Below is a small trained network, with its code and all its weights. Each question gives an input and a target symbol and asks what happens when units are switched off, that is, made to give their printed mean instead of their output.

import numpy as np


def w(rows, s, z=0):
    codes = np.array(rows[::2]) - 128.0
    scale = np.full(codes.shape[1], s)
    scale[-1] = z or s
    return codes * scale


def norm(h):
    return h / np.sqrt((h * h).mean(-1, keepdims=True) + 1e-5)


def f(y):
    return y / 2 * (1 + np.tanh(0.7978845608 * (y + 0.044715 * y**3)))


def softmax(a):
    e = np.exp(a - a.max(-1, keepdims=True))
    return e / e.sum(-1, keepdims=True)


def log_softmax(a):
    a = a - a.max(-1, keepdims=True)
    return a - np.log(np.exp(a).sum(-1, keepdims=True))


def net(x, mask):
    ids = ['ΓΔΞΠΣβεμτφω'.index(c) for c in x.split()]
    T = len(ids)
    res = E[ids] + P[:T]
    q, k, v = (norm(res) @ M[0].T for M in (Q, K, V))
    z = softmax(np.where(np.tri(T) > 0, q @ k.T / 3**0.5, -1e9)) @ v
    res = res + np.where(mask[0], z, O[0][:, -1]) @ O[0][:, :-1]
    y = f(norm(res) @ A[0][:, :-1].T + A[0][:, -1])
    res = res + np.where(mask[1:13], y, B[0][:, -1]) @ B[0][:, :-1]
    return log_softmax(norm(res)[-1] @ U[:, :-1].T + U[:, -1])


Q, K, V, O, A, B = {}, {}, {}, {}, {}, {}
E = w([
[111,120,165],'Γ',
[78,80,200],'Δ',
[105,117,168],'Ξ',
[113,120,165],'Π',
[98,102,230],'Σ',
[115,102,157],'β',
[59,158,212],'ε',
[113,140,253],'μ',
[100,98,227],'τ',
[65,109,128],'φ',
[67,85,148],'ω',
],0.0061)
P = w([
[178,141,91],'0',
[99,109,236],'1',
[91,126,122],'2',
[15,198,125],'3',
[95,122,236],'4',
[252,142,44],'5',
[11,182,90],'6',
[79,165,223],'7',
[95,27,146],'8',
],0.012)
Q[0] = w([
[188,136,124],'h1',
[133,85,113],'h1',
[97,3,191],'h1',
],0.016)
K[0] = w([
[122,68,107],'h1',
[153,139,94],'h1',
[249,152,77],'h1',
],0.019)
V[0] = w([
[126,251,188],'h1',
[89,243,31],'h1',
[174,204,176],'h1',
],0.023)
O[0] = w([
[53,118,37,118],'h1',
[66,251,103,21],'h1',
[36,92,102,254],'h1',
],0.026,0.0045)
A[0] = w([
[113,93,137,143],'n1',
[64,163,100,5],'n2',
[17,97,15,41],'n3',
[180,148,41,197],'n4',
[170,122,229,67],'n5',
[130,135,162,78],'n6',
[104,96,193,113],'n7',
[153,146,129,96],'n8',
[209,127,7,252],'n9',
[108,133,129,83],'n10',
[40,212,76,16],'n11',
[107,127,133,78],'n12',
],0.012,0.0026)
B[0] = w([
[152,110,151,149],'n1',
[132,72,167,159],'n2',
[251,221,42,254],'n3',
[49,151,137,137],'n4',
[145,156,26,180],'n5',
[143,144,98,128],'n6',
[177,126,87,159],'n7',
[104,151,93,121],'n8',
[12,200,194,155],'n9',
[123,113,129,128],'n10',
[90,27,238,197],'n11',
[120,106,129,129],'n12',
],0.018,0.0092)
U = w([
[68,147,188,86],'Γ',
[253,69,190,217],'Δ',
[85,148,204,122],'Ξ',
[72,145,190,107],'Π',
[136,39,119,17],'Σ',
[173,188,125,236],'β',
[38,172,83,103],'ε',
[93,96,45,195],'μ',
[143,44,143,4],'τ',
[117,249,228,160],'φ',
[214,192,223,96],'ω',
],0.016,0.0022)

Each question gives the input, a string of symbols that net reads in full, and the target symbol t.
The units are the heads (3 rows each of Q, K, V and O) and the neurons (one row each of A and B). Each row of codes is followed by its name. A weight is (code - 128) times the scale printed after its matrix; where a second scale follows, it is the last column's (O, A, B and U).
mask holds one flag per unit, heads first, then neurons. A switched-off unit (its flag False) gives its mean, the last column of its rows in O or B, instead of its output. The means were averaged over made-up inputs and are rounded, as every weight is.
A unit's drop is (log p(t) with every unit on - log p(t) with that unit switched off) / (log p(t) with every unit on - log p(t) with every unit switched off).
The circuit of an input: a set's keep is (log p(t) with only the set's units on - log p(t) with every unit switched off) / (log p(t) with every unit on - log p(t) with every unit switched off). Starting from the 12 units with the biggest drops (on a tie, the unit counted first), units are removed one at a time, each time the one whose removal leaves the highest keep (on an exact tie, the one counted first), for as long as the keep stays at least 0.8.
circuit, biggest first: the units of the circuit, biggest drop first
top k neurons: the k neurons with the biggest drops, biggest first
drop when u is switched off: that unit's drop, to one decimal
input Δ Ξ β φ τ Ξ Σ, target β: circuit, biggest first -> [n3]
input β μ β φ τ, target β: top 4 neurons -> [n11 n5 n7 n9]
input Σ Σ φ φ Δ Δ, target φ: circuit, biggest first -> [h1 n9]
input β Δ Γ, target β: circuit, biggest first -> [h1 n5]
input Σ Π φ μ Δ β φ ω ω, target β: top 3 neurons -> [n11 n5 n7]
input Σ φ μ μ Δ φ, target μ: top 2 neurons -> [n11 n9]
input Δ Γ ω μ φ Δ, target ω: circuit, biggest first -> [h1 n9]
input μ Ξ ω τ Π τ ε Δ, target μ: top 2 neurons -> [n11 n3]
input β Σ Γ μ Δ, target β: top 3 neurons -> [n11 n5 n7]
input Δ Γ μ Δ Δ μ β ω ω, target μ: top 2 neurons -> [n3 n11]
input Δ Δ ω Σ Π φ, target ω: top 2 neurons -> [n9 n3]
input μ β μ ω Δ ε β Δ, target μ: top 2 neurons -> [n3 n9]
input β μ μ, target β: top 2 neurons -> [n5 n11]
input μ φ μ ω μ Δ φ φ, target μ: circuit, biggest first -> [h1]
input φ ω Π, target φ: drop when h1 is switched off -> 0.8
input ε ε β Σ φ ω φ Δ, target ε: drop when h1 is switched off -> 0.7
input Δ φ Δ φ φ β β, target β: drop when h1 is switched off -> 0.1
input β Δ τ φ β β Δ φ β, target β: top 2 neurons -> [n11 n5]
